Below are the code and all the weights of a small trained network. Each question names an input and a class and asks about switching units off, where a switched-off unit gives its printed mean instead of its output.

import numpy as np


def w(rows, s, z=0):
    codes = np.array(rows[::2]) - 128.0
    scale = np.full(codes.shape[1], s)
    scale[-1] = z or s
    return codes * scale


def norm(h):
    return h / np.sqrt((h * h).mean(-1, keepdims=True) + 1e-5)


def f(y):
    return y / 2 * (1 + np.tanh(0.7978845608 * (y + 0.044715 * y**3)))


def log_softmax(a):
    a = a - a.max(-1, keepdims=True)
    return a - np.log(np.exp(a).sum(-1, keepdims=True))


def net(x, mask):
    res = np.array(x, float).reshape(1, 7) / 4 @ E
    u = 0
    for l in range(2):
        y = f(norm(res) @ A[l][:, :-1].T + A[l][:, -1])
        res = res + np.where(mask[u : u + 3], y, B[l][:, -1]) @ B[l][:, :-1]
        u += 3
    return log_softmax(norm(res)[-1] @ U[:, :-1].T + U[:, -1])


A, B = {}, {}
E = w([
[129,132,116,127,133],'x0',
[125,125,132,124,128],'x1',
[143,58,117,133,119],'x2',
[168,133,79,69,63],'x3',
[183,126,162,53,236],'x4',
[128,130,126,130,129],'x5',
[2,134,20,83,176],'x6',
],0.0065)
A[0] = w([
[149,80,143,114,114,254],'0.n1',
[113,251,169,104,113,172],'0.n2',
[165,149,94,33,46,25],'0.n3',
],0.013,0.0033)
B[0] = w([
[21,64,61,146,144,230],'0.n1',
[91,4,89,147,117,250],'0.n2',
[134,144,184,206,223,253],'0.n3',
],0.011,0.0039)
A[1] = w([
[173,118,184,2,192,131],'1.n1',
[228,84,216,151,63,200],'1.n2',
[29,221,195,206,75,250],'1.n3',
],0.0081,0.0021)
B[1] = w([
[222,91,78,166,46,175],'1.n1',
[83,154,130,8,136,215],'1.n2',
[235,123,90,121,182,252],'1.n3',
],0.014,0.0037)
U = w([
[194,98,78,122,81,142],'0',
[114,91,121,117,144,194],'1',
[149,135,175,120,219,119],'2',
[75,182,93,8,104,174],'3',
[61,54,124,147,97,81],'4',
[121,95,115,120,135,131],'5',
[125,87,120,123,124,113],'6',
[107,210,181,148,74,1],'7',
],0.015,0.0082)

Each question gives the input, the list of numbers given to net, and the class t.
The units are the neurons (one row each of A and B). Each row of codes is followed by its name. A weight is (code - 128) times the scale printed after its matrix; where a second scale follows, it is the last column's (A, B and U).
mask holds one flag per neuron, layer by layer. A switched-off neuron (its flag False) gives its mean, the last column of its row in B, instead of its output. The means were averaged over made-up inputs and are rounded, as every weight is.
A unit's drop is (log p(t) with every unit on - log p(t) with that unit switched off) / (log p(t) with every unit on - log p(t) with every unit switched off).
most important unit: the unit with the biggest drop
top k neurons: the k neurons with the biggest drops, biggest first
k most important neurons of layer l: the k neurons of layer l with the biggest drops, biggest first
input [-5,2,5,8,3,-3,7], class 2: top 2 neurons -> [0.n3, 0.n2]
input [-4,4,3,1,7,-6,-5], class 0: top 4 neurons -> [1.n1, 0.n2, 0.n3, 0.n1]
input [5,0,-7,1,1,7,4], class 4: most important unit -> 0.n2
input [1,3,-5,-2,-7,0,-8], class 3: top 3 neurons -> [1.n2, 0.n3, 1.n1]
input [3,1,1,-8,-8,7,7], class 0: 2 most important neurons of layer 1 -> [1.n3, 1.n2]
input [-6,0,-5,6,2,4,-7], class 3: top 2 neurons -> [1.n2, 1.n3]
input [0,-7,2,8,6,0,3], class 2: 2 most important neurons of layer 0 -> [0.n3, 0.n2]
input [5,-5,-7,3,1,-6,-2], class 4: top 2 neurons -> [0.n2, 1.n3]
input [3,0,-8,-4,-4,8,-8], class 3: top 3 neurons -> [1.n2, 0.n3, 0.n1]
input [6,-1,-7,6,3,0,-7], class 3: top 3 neurons -> [1.n2, 1.n3, 1.n1]
input [7,3,1,-1,-8,0,4], class 0: top 3 neurons -> [1.n3, 0.n2, 0.n1]
input [5,-3,4,-8,-4,2,-1], class 2: top 3 neurons -> [0.n2, 1.n3, 1.n1]
input [-6,6,5,1,-6,1,-7], class 3: top 3 neurons -> [1.n2, 0.n2, 0.n3]
input [-3,-4,-3,-8,-6,-1,-1], class 2: most important unit -> 1.n3
input [-8,6,-3,5,-3,-8,-3], class 1: 2 most important neurons of layer 0 -> [0.n2, 0.n3]
input [3,-2,-8,-8,-8,-8,-4], class 0: 2 most important neurons of layer 0 -> [0.n3, 0.n1]
input [7,-7,1,-8,-5,1,-3], class 2: 2 most important neurons of layer 0 -> [0.n2, 0.n1]
input [8,5,8,8,-1,1,-7], class 1: 2 most important neurons of layer 0 -> [0.n1, 0.n3]
input [2,-6,5,-6,4,-2,-8], class 3: 2 most important neurons of layer 0 -> [0.n3, 0.n2]
input [-4,-7,-5,-6,-8,-4,-3], class 0: most important unit -> 1.n3
